Below is a small trained network, with its code and all its weights. Each question gives an input and a target symbol and asks what happens when units are switched off, that is, made to give their printed mean instead of their output.

import numpy as np


def w(rows, s, z=0):
    codes = np.array(rows[::2]) - 128.0
    scale = np.full(codes.shape[1], s)
    scale[-1] = z or s
    return codes * scale


def norm(h):
    return h / np.sqrt((h * h).mean(-1, keepdims=True) + 1e-5)


def f(y):
    return np.maximum(y, 0)


def softmax(a):
    e = np.exp(a - a.max(-1, keepdims=True))
    return e / e.sum(-1, keepdims=True)


def log_softmax(a):
    a = a - a.max(-1, keepdims=True)
    return a - np.log(np.exp(a).sum(-1, keepdims=True))


def net(x, mask):
    ids = ['ΘΣΦαβγδεζμψω'.index(c) for c in x.split()]
    T = len(ids)
    res = E[ids] + P[:T]
    q, k, v = (norm(res) @ M[0].T for M in (Q, K, V))
    z = softmax(np.where(np.tri(T) > 0, q @ k.T / 2**0.5, -1e9)) @ v
    res = res + np.where(mask[0], z, O[0][:, -1]) @ O[0][:, :-1]
    y = f(norm(res) @ A[0][:, :-1].T + A[0][:, -1])
    res = res + np.where(mask[1:13], y, B[0][:, -1]) @ B[0][:, :-1]
    return log_softmax(norm(res)[-1] @ U[:, :-1].T + U[:, -1])


Q, K, V, O, A, B = {}, {}, {}, {}, {}, {}
E = w([
[158,194,69,174,187,119,103,112,81],'Θ',
[104,164,100,56,98,136,199,197,176],'Σ',
[223,141,128,111,146,124,85,107,171],'Φ',
[131,136,166,86,195,146,94,70,175],'α',
[133,143,49,134,238,125,134,101,74],'β',
[125,143,150,117,170,65,77,128,168],'γ',
[121,43,156,44,130,173,20,99,51],'δ',
[162,141,223,149,136,159,64,152,92],'ε',
[127,107,140,131,155,102,39,112,142],'ζ',
[162,130,62,82,123,86,116,54,150],'μ',
[169,171,35,142,180,96,126,81,59],'ψ',
[110,107,157,200,119,58,159,5,121],'ω',
],0.018)
P = w([
[64,76,31,175,254,206,92,203,164],'0',
[151,204,125,147,144,142,69,148,149],'1',
[130,185,144,124,137,125,82,160,141],'2',
[159,161,167,116,132,119,94,173,137],'3',
[142,133,197,98,111,122,84,180,158],'4',
[131,132,191,102,127,119,69,185,151],'5',
],0.0084)
Q[0] = w([
[130,103,144,122,126,82,95,77,254],'head 1',
[119,119,133,209,101,167,201,132,72],'head 1',
],0.013)
K[0] = w([
[145,153,254,107,22,100,202,115,79],'head 1',
[176,230,54,160,229,102,68,98,196],'head 1',
],0.0099)
V[0] = w([
[111,76,17,53,96,68,164,22,77],'head 1',
[106,105,183,254,160,88,103,44,75],'head 1',
],0.0063)
O[0] = w([
[117,142,140,174,106,125,29,125,188,165],'head 1',
[134,4,171,174,103,93,158,142,57,254],'head 1',
],0.015,0.011)
A[0] = w([
[130,126,168,45,88,128,38,118,179,72],'neuron 1',
[92,135,71,132,147,163,157,157,192,182],'neuron 2',
[140,120,199,107,173,64,164,115,100,186],'neuron 3',
[73,163,164,40,74,218,123,157,128,151],'neuron 4',
[145,138,103,207,148,113,128,81,117,56],'neuron 5',
[99,76,140,95,192,134,106,110,172,115],'neuron 6',
[90,110,194,147,113,72,150,184,189,181],'neuron 7',
[117,83,101,154,101,92,183,228,14,159],'neuron 8',
[173,99,124,159,115,187,62,99,204,161],'neuron 9',
[99,102,131,83,97,179,244,127,136,129],'neuron 10',
[72,61,140,232,123,116,128,80,73,107],'neuron 11',
[96,58,202,139,94,127,216,89,144,254],'neuron 12',
],0.011,0.0046)
B[0] = w([
[87,88,125,48,157,173,129,170,106,167],'neuron 1',
[136,142,160,185,111,94,143,128,155,142],'neuron 2',
[126,133,99,182,91,129,112,138,62,192],'neuron 3',
[101,132,190,135,149,122,219,132,149,156],'neuron 4',
[129,79,162,74,129,123,141,160,158,153],'neuron 5',
[147,152,138,115,85,152,112,122,87,152],'neuron 6',
[119,82,145,123,138,145,200,104,159,183],'neuron 7',
[80,193,69,75,123,117,134,111,155,213],'neuron 8',
[97,86,120,147,79,121,165,96,98,156],'neuron 9',
[122,166,141,106,194,88,11,132,180,133],'neuron 10',
[159,142,188,98,71,146,141,168,156,253],'neuron 11',
[172,55,191,175,150,95,92,130,194,231],'neuron 12',
],0.013,0.018)
U = w([
[142,131,115,130,140,130,175,139,152,97],'Θ',
[94,178,134,93,138,148,221,160,254,137],'Σ',
[252,123,90,132,146,211,233,123,152,158],'Φ',
[152,172,174,162,165,157,112,67,140,166],'α',
[132,123,105,132,109,138,164,143,158,96],'β',
[80,142,96,182,108,99,235,124,82,147],'γ',
[86,51,115,59,147,198,185,132,116,144],'δ',
[158,109,136,103,234,69,73,163,152,112],'ε',
[151,180,149,68,6,121,124,218,158,1],'ζ',
[24,150,124,168,80,146,66,111,199,98],'μ',
[146,98,95,179,172,183,128,241,176,98],'ψ',
[169,52,164,183,94,103,152,154,198,161],'ω',
],0.0079,0.0057)

Each question gives the input, a string of symbols that net reads in full, and the target symbol t.
The units are the heads (2 rows each of Q, K, V and O) and the neurons (one row each of A and B). Each row of codes is followed by its name. A weight is (code - 128) times the scale printed after its matrix; where a second scale follows, it is the last column's (O, A, B and U).
mask holds one flag per unit, heads first, then neurons. A switched-off unit (its flag False) gives its mean, the last column of its rows in O or B, instead of its output. The means were averaged over made-up inputs and are rounded, as every weight is.
A unit's drop is (log p(t) with every unit on - log p(t) with that unit switched off) / (log p(t) with every unit on - log p(t) with every unit switched off).
The circuit of an input: a set's keep is (log p(t) with only the set's units on - log p(t) with every unit switched off) / (log p(t) with every unit on - log p(t) with every unit switched off). Starting from the 12 units with the biggest drops (on a tie, the unit counted first), units are removed one at a time, each time the one whose removal leaves the highest keep (on an exact tie, the one counted first), for as long as the keep stays at least 0.8.
units of the circuit, in order: the units of the circuit, biggest drop first
k most important neurons: the k neurons with the biggest drops, biggest first
drop of u: that unit's drop, to one decimal
input γ γ δ ω δ Φ, target δ: units of the circuit, in order	(head 1; neuron 1; neuron 12; neuron 11)
input δ δ ω ω ω β, target ε: units of the circuit, in order	(head 1; neuron 11)
input γ Φ Φ, target Φ: 2 most important neurons	(neuron 8; neuron 12)
input ζ ψ α, target α: 2 most important neurons	(neuron 11; neuron 10)
input γ Φ ω ψ ω Θ, target γ: 2 most important neurons	(neuron 11; neuron 12)
input Φ γ δ δ ζ ε, target δ: 4 most important neurons	(neuron 12; neuron 11; neuron 1; neuron 2)
input δ Φ β ω δ, target δ: units of the circuit, in order	(head 1; neuron 11; neuron 12)
input δ ω δ Θ, target ε: 3 most important neurons	(neuron 11; neuron 8; neuron 3)
input γ ω ψ Θ, target γ: units of the circuit, in order	(head 1; neuron 11)
input ω ω ω ψ, target ζ: units of the circuit, in order	(neuron 8; neuron 7)
input γ ω ε, target γ: 4 most important neurons	(neuron 11; neuron 3; neuron 12; neuron 8)
input ω ω β, target ζ: 3 most important neurons	(neuron 12; neuron 7; neuron 1)
input γ Θ μ ζ, target ζ: most important neuron	(neuron 8)
input ω δ ω δ Φ β, target ζ: 3 most important neurons	(neuron 12; neuron 1; neuron 7)
input ζ Σ γ, target Σ: drop of neuron 4	0.1
input μ δ γ δ μ Θ, target μ: drop of neuron 12	0.3
input δ ω ω δ β μ, target δ: drop of neuron 11	0.2
input δ Σ β, target ε: drop of neuron 11	0.8
